Below is a small trained network, with its code and all its weights. Each question gives an input and a class and asks what happens when units are switched off, that is, made to give their printed mean instead of their output.

import numpy as np


def w(rows, s, z=0):
    codes = np.array(rows[::2]) - 128.0
    scale = np.full(codes.shape[1], s)
    scale[-1] = z or s
    return codes * scale


def norm(h):
    return h / np.sqrt((h * h).mean(-1, keepdims=True) + 1e-5)


def f(y):
    return y / 2 * (1 + np.tanh(0.7978845608 * (y + 0.044715 * y**3)))


def log_softmax(a):
    a = a - a.max(-1, keepdims=True)
    return a - np.log(np.exp(a).sum(-1, keepdims=True))


def net(x, mask):
    res = np.array(x, float).reshape(1, 5) / 4 @ E
    u = 0
    for l in range(3):
        y = f(norm(res) @ A[l][:, :-1].T + A[l][:, -1])
        res = res + np.where(mask[u : u + 10], y, B[l][:, -1]) @ B[l][:, :-1]
        u += 10
    return log_softmax(norm(res)[-1] @ U[:, :-1].T + U[:, -1])


A, B = {}, {}
E = w([
[129,144,97,159,101,2,136,81,157,122,143,88],'x0',
[170,92,43,146,144,140,222,101,211,83,110,98],'x1',
[230,129,117,127,66,93,123,156,120,208,111,147],'x2',
[88,123,129,134,162,161,144,177,185,144,57,117],'x3',
[161,147,125,182,101,116,85,43,89,180,35,147],'x4',
],0.0033)
A[0] = w([
[51,132,136,145,165,179,121,51,119,99,88,121,46],'0.n1',
[103,149,120,142,129,28,138,84,170,119,117,110,111],'0.n2',
[117,140,135,151,122,118,86,82,108,159,2,144,142],'0.n3',
[138,156,137,119,126,157,115,124,174,167,73,127,22],'0.n4',
[58,162,171,129,145,149,95,168,77,135,118,126,94],'0.n5',
[125,132,134,138,123,136,134,124,148,162,63,120,4],'0.n6',
[78,136,146,124,132,69,129,146,148,155,166,107,74],'0.n7',
[144,149,109,140,131,58,127,126,149,132,96,117,20],'0.n8',
[136,152,125,110,131,119,117,98,151,134,89,142,94],'0.n9',
[78,115,132,129,157,100,135,205,192,149,112,118,50],'0.n10',
],0.0089,0.0021)
B[0] = w([
[148,117,91,150,67,101,118,189,99,54,51,156,201],'0.n1',
[73,25,119,148,157,86,89,94,145,193,123,125,216],'0.n2',
[109,124,126,146,153,144,211,133,116,183,117,39,255],'0.n3',
[151,120,147,125,176,86,157,145,79,103,119,173,157],'0.n4',
[140,120,138,87,66,121,104,90,254,180,138,165,210],'0.n5',
[148,105,121,155,167,147,91,127,77,104,145,158,154],'0.n6',
[181,144,102,137,137,132,145,123,79,64,100,137,171],'0.n7',
[151,50,141,144,69,134,182,121,151,140,141,162,164],'0.n8',
[133,108,160,176,105,152,149,157,153,125,179,97,143],'0.n9',
[142,200,148,112,68,160,139,132,144,105,116,154,185],'0.n10',
],0.0075,0.0068)
A[1] = w([
[174,226,147,117,137,159,178,92,94,201,225,65,98],'1.n1',
[103,90,75,149,231,227,170,9,214,13,145,125,85],'1.n2',
[89,164,140,166,127,37,16,63,155,25,131,219,57],'1.n3',
[60,190,192,69,240,154,113,106,128,219,173,89,89],'1.n4',
[136,250,155,152,62,99,94,101,79,184,184,11,6],'1.n5',
[147,142,81,89,70,31,67,86,28,46,184,150,84],'1.n6',
[104,144,156,149,143,155,97,173,41,167,67,119,74],'1.n7',
[78,149,74,105,160,235,122,119,150,6,137,137,75],'1.n8',
[45,227,116,92,70,136,114,178,195,8,64,89,109],'1.n9',
[122,197,92,183,253,143,188,130,65,34,154,40,76],'1.n10',
],0.0058,0.0017)
B[1] = w([
[114,188,150,123,203,90,69,107,126,117,52,173,184],'1.n1',
[55,176,155,142,110,175,187,135,146,107,75,78,198],'1.n2',
[195,150,122,123,193,62,103,118,38,74,121,112,184],'1.n3',
[172,223,138,103,154,60,88,62,161,173,168,123,146],'1.n4',
[153,182,114,108,217,108,156,99,210,130,106,163,151],'1.n5',
[128,119,159,162,141,82,86,92,74,65,145,143,175],'1.n6',
[145,157,99,177,125,137,169,68,132,118,167,91,145],'1.n7',
[185,94,117,110,84,134,153,146,192,186,29,225,194],'1.n8',
[142,188,205,109,128,157,142,131,127,102,54,158,255],'1.n9',
[193,183,108,153,76,172,148,179,37,121,254,152,182],'1.n10',
],0.0072,0.0049)
A[2] = w([
[165,106,124,124,156,106,25,156,66,16,211,184,110],'2.n1',
[47,90,42,102,210,181,146,76,222,50,216,112,7],'2.n2',
[117,206,105,91,55,154,95,119,186,66,40,151,96],'2.n3',
[173,154,140,81,109,202,120,226,174,78,132,150,116],'2.n4',
[114,74,127,161,139,139,139,104,121,184,128,45,64],'2.n5',
[2,117,166,67,139,208,35,170,148,168,241,132,42],'2.n6',
[181,173,150,81,84,111,65,115,189,57,174,156,129],'2.n7',
[169,66,8,51,158,142,78,146,174,150,131,161,39],'2.n8',
[149,118,178,76,184,179,42,168,148,139,135,153,28],'2.n9',
[129,101,120,118,14,94,34,139,207,157,207,167,46],'2.n10',
],0.0067,0.0011)
B[2] = w([
[16,74,193,60,155,76,25,105,85,71,126,178,176],'2.n1',
[133,75,162,239,87,89,168,156,51,254,16,105,129],'2.n2',
[37,96,204,77,156,153,142,179,109,74,182,211,255],'2.n3',
[82,162,149,88,67,205,116,188,175,142,65,76,216],'2.n4',
[4,150,85,131,37,133,94,139,203,23,165,62,184],'2.n5',
[161,49,71,142,52,81,154,89,203,155,236,169,125],'2.n6',
[94,28,87,202,93,105,164,131,77,107,82,117,187],'2.n7',
[99,137,148,67,172,183,15,172,108,167,196,64,129],'2.n8',
[213,131,54,191,136,105,181,100,157,126,96,37,147],'2.n9',
[245,176,100,84,104,139,139,73,144,84,223,188,162],'2.n10',
],0.0057,0.007)
U = w([
[140,126,108,74,185,186,40,187,104,154,148,63,40],'0',
[201,92,95,76,74,112,91,81,191,148,238,167,146],'1',
[171,244,146,127,220,87,113,54,158,217,111,116,131],'2',
[91,92,163,103,174,59,40,104,29,40,126,178,163],'3',
[197,180,89,205,175,185,191,175,1,130,158,87,131],'4',
[52,47,87,210,94,85,171,97,158,171,108,24,159],'5',
[101,163,195,67,77,217,164,207,157,85,63,200,165],'6',
[149,138,94,124,206,137,89,133,123,143,134,153,3],'7',
],0.0077,0.0055)

Each question gives the input, the list of numbers given to net, and the class t.
The units are the neurons (one row each of A and B). Each row of codes is followed by its name. A weight is (code - 128) times the scale printed after its matrix; where a second scale follows, it is the last column's (A, B and U).
mask holds one flag per neuron, layer by layer. A switched-off neuron (its flag False) gives its mean, the last column of its row in B, instead of its output. The means were averaged over made-up inputs and are rounded, as every weight is.
A unit's drop is (log p(t) with every unit on - log p(t) with that unit switched off) / (log p(t) with every unit on - log p(t) with every unit switched off).
The circuit of an input: a set's keep is (log p(t) with only the set's units on - log p(t) with every unit switched off) / (log p(t) with every unit on - log p(t) with every unit switched off). Starting from the 12 units with the biggest drops (on a tie, the unit counted first), units are removed one at a time, each time the one whose removal leaves the highest keep (on an exact tie, the one counted first), for as long as the keep stays at least 0.8.
circuit, biggest first: the units of the circuit, biggest drop first
k most important neurons: the k neurons with the biggest drops, biggest first
k most important neurons of layer l: the k neurons of layer l with the biggest drops, biggest first
input [-8,-7,-6,-4,0], class 1: circuit, biggest first => 0.n5, 2.n6
input [5,2,3,-5,-1], class 1: 2 most important neurons => 0.n3, 2.n10
input [4,5,8,-6,-2], class 1: most important neuron of layer 0 => 0.n3
input [-7,-5,4,1,1], class 1: circuit, biggest first => 0.n5, 1.n9, 2.n10
input [6,6,-8,-7,-8], class 4: circuit, biggest first => 0.n5, 1.n10
input [8,2,-1,-6,-8], class 3: 4 most important neurons of layer 0 => 0.n3, 0.n7, 0.n5, 0.n9
input [1,-4,5,4,2], class 2: circuit, biggest first => 0.n1, 0.n3, 1.n4
input [-5,-2,8,-4,-4], class 3: 3 most important neurons => 0.n5, 0.n2, 0.n3
input [-2,-7,0,3,-5], class 1: circuit, biggest first => 0.n5, 2.n10
input [6,1,4,-5,-1], class 1: 4 most important neurons of layer 0 => 0.n3, 0.n8, 0.n2, 0.n1
input [1,3,-1,0,-1], class 5: circuit, biggest first => 0.n2, 1.n9
input [5,0,-2,1,-3], class 5: 2 most important neurons => 0.n2, 0.n1
input [0,1,1,-1,2], class 5: 2 most important neurons => 0.n8, 2.n5
input [6,3,-1,-4,-7], class 5: circuit, biggest first => 0.n2
input [-8,6,3,-7,4], class 4: 2 most important neurons of layer 0 => 0.n5, 0.n2
input [6,3,-7,-1,1], class 3: circuit, biggest first => 0.n3, 1.n3
input [7,-6,-5,2,-8], class 3: 4 most important neurons => 0.n3, 1.n3, 0.n2, 1.n6
input [-2,-6,6,-3,-4], class 1: 2 most important neurons => 0.n3, 0.n5
input [-5,2,7,-6,-6], class 3: 2 most important neurons => 0.n5, 0.n3
input [0,1,-6,-1,1], class 3: circuit, biggest first => 0.n3, 1.n3
input [3,-7,-7,1,7], class 5: circuit, biggest first => 0.n3
input [-2,2,7,-1,-1], class 0: 2 most important neurons of layer 1 => 1.n9, 1.n3
input [-5,6,8,-7,2], class 3: 4 most important neurons of layer 1 => 1.n1, 1.n8, 1.n2, 1.n9
input [2,3,8,-2,0], class 1: 2 most important neurons => 0.n3, 2.n10
input [0,-2,-1,-3,-5], class 3: 2 most important neurons of layer 1 => 1.n6, 1.n3
input [0,-5,6,0,-1], class 2: 2 most important neurons of layer 0 => 0.n1, 0.n2
input [7,1,-5,5,3], class 5: circuit, biggest first => 0.n2
input [1,0,5,-8,1], class 3: 3 most important neurons => 0.n3, 0.n5, 1.n6
input [-4,7,6,1,8], class 4: 3 most important neurons => 0.n2, 0.n5, 1.n10
